[[-56.3  54.3 -57.7 -37.7  27.3]
 [ 33.8 -48.8 -44.9  15.1 -16.5]
 [-50.2  38.1 -53.3 -36.1  35.3]
 [-51.4  55.0  -0.6 -25.2  21.5]
 [ 50.5 -57.6  20.9  27.6 -35.7]
 [ 58.0 -34.4  64.6  37.0 -36.4]]
->
[[-51.4  55.0  -0.6 -25.2  21.5]
 [-56.3  54.3 -57.7 -37.7  27.3]
 [-50.2  38.1 -53.3 -36.1  35.3]
 [ 58.0 -34.4  64.6  37.0 -36.4]
 [ 33.8 -48.8 -44.9  15.1 -16.5]
 [ 50.5 -57.6  20.9  27.6 -35.7]]

[[-29.0   7.0  42.9 -50.7]
 [ 66.8  50.9  67.8  56.0]
 [-38.4  11.1  36.4  37.3]
 [ 18.6  44.4  -9.5 -32.8]]
->
[[ 66.8  50.9  67.8  56.0]
 [ 18.6  44.4  -9.5 -32.8]
 [-38.4  11.1  36.4  37.3]
 [-29.0   7.0  42.9 -50.7]]

[[-66.1  45.6   2.9 -17.4  15.9   2.3  -1.1   1.7  21.3]
 [ 63.3 -15.0 -34.7  41.6 -12.0 -11.1  -4.1  -2.8  -9.2]
 [ 63.3 -50.6   4.8  11.3 -15.3   0.0   3.8  -1.5 -22.8]
 [ -9.7  52.8 -50.8  37.1   6.6 -14.1   3.4  -1.4  21.2]
 [-42.4 -16.3  52.1 -50.0   6.0  15.5  -7.7   2.8  -4.2]
 [ 12.2 -53.4  50.0 -35.7  -7.1  13.7  -0.7   1.4 -21.9]
 [ 31.3 -58.7  40.3 -24.2 -10.8  10.9  15.1   0.5 -24.6]
 [ 10.2  42.0 -55.3  45.3   2.4 -16.1  -3.1  -2.1  15.9]
 [-44.7  59.6 -29.8  12.6  13.0  -7.6   0.4   0.3  25.6]]
->
[[-44.7  59.6 -29.8  12.6  13.0  -7.6   0.4   0.3  25.6]
 [ -9.7  52.8 -50.8  37.1   6.6 -14.1   3.4  -1.4  21.2]
 [-66.1  45.6   2.9 -17.4  15.9   2.3  -1.1   1.7  21.3]
 [ 10.2  42.0 -55.3  45.3   2.4 -16.1  -3.1  -2.1  15.9]
 [ 63.3 -15.0 -34.7  41.6 -12.0 -11.1  -4.1  -2.8  -9.2]
 [-42.4 -16.3  52.1 -50.0   6.0  15.5  -7.7   2.8  -4.2]
 [ 63.3 -50.6   4.8  11.3 -15.3   0.0   3.8  -1.5 -22.8]
 [ 12.2 -53.4  50.0 -35.7  -7.1  13.7  -0.7   1.4 -21.9]
 [ 31.3 -58.7  40.3 -24.2 -10.8  10.9  15.1   0.5 -24.6]]

[[-68.4  -4.1  14.0 -29.4 -26.8   5.0  -2.4]
 [-64.9   5.3  17.0 -29.4 -13.8   8.8  12.0]
 [-64.9  -1.2  17.0 -34.6 -35.1  -1.8  -8.8]
 [-64.9   2.4  17.0 -30.2 -26.8   2.9  -2.4]
 [-64.9  12.9  17.0 -29.4 -26.8 -11.9  -2.4]]
->
[[-64.9  12.9  17.0 -29.4 -26.8 -11.9  -2.4]
 [-64.9   5.3  17.0 -29.4 -13.8   8.8  12.0]
 [-64.9   2.4  17.0 -30.2 -26.8   2.9  -2.4]
 [-64.9  -1.2  17.0 -34.6 -35.1  -1.8  -8.8]
 [-68.4  -4.1  14.0 -29.4 -26.8   5.0  -2.4]]

[[ 30.6 -58.1  -1.8   1.4  13.8 -19.1  19.4 -12.0 -37.2   1.0   0.2   3.1]
 [ 18.9  59.6 -16.6 -10.7  -9.9 -48.8  30.7 -29.3   5.5 -11.8  14.0   3.1]
 [ 14.0  -3.5  -0.2  16.0   0.2  78.5  25.1 -11.9 -49.7   3.4 -20.9  15.0]]
->
[[ 18.9  59.6 -16.6 -10.7  -9.9 -48.8  30.7 -29.3   5.5 -11.8  14.0   3.1]
 [ 14.0  -3.5  -0.2  16.0   0.2  78.5  25.1 -11.9 -49.7   3.4 -20.9  15.0]
 [ 30.6 -58.1  -1.8   1.4  13.8 -19.1  19.4 -12.0 -37.2   1.0   0.2   3.1]]

[[  3.3  40.8 -48.5   0.3]
 [ -5.8  15.9  -5.0   0.2]
 [-14.8  21.1   4.4   0.4]
 [ 10.1  32.9 -53.6   0.1]
 [  3.3  38.0 -49.6   0.2]
 [  9.5  20.9 -45.2   0.0]
 [ 19.2  -2.8 -22.9  -0.1]
 [ 13.3 -14.2   7.6   0.0]
 [  6.5  17.1 -36.9  -0.1]
 [ -8.2 -28.8  64.6   0.2]
 [ -1.1  -8.9  19.0   0.1]]
->
[[  3.3  40.8 -48.5   0.3]
 [  3.3  38.0 -49.6   0.2]
 [ 10.1  32.9 -53.6   0.1]
 [-14.8  21.1   4.4   0.4]
 [  9.5  20.9 -45.2   0.0]
 [  6.5  17.1 -36.9  -0.1]
 [ -5.8  15.9  -5.0   0.2]
 [ 19.2  -2.8 -22.9  -0.1]
 [ -1.1  -8.9  19.0   0.1]
 [ 13.3 -14.2   7.6   0.0]
 [ -8.2 -28.8  64.6   0.2]]
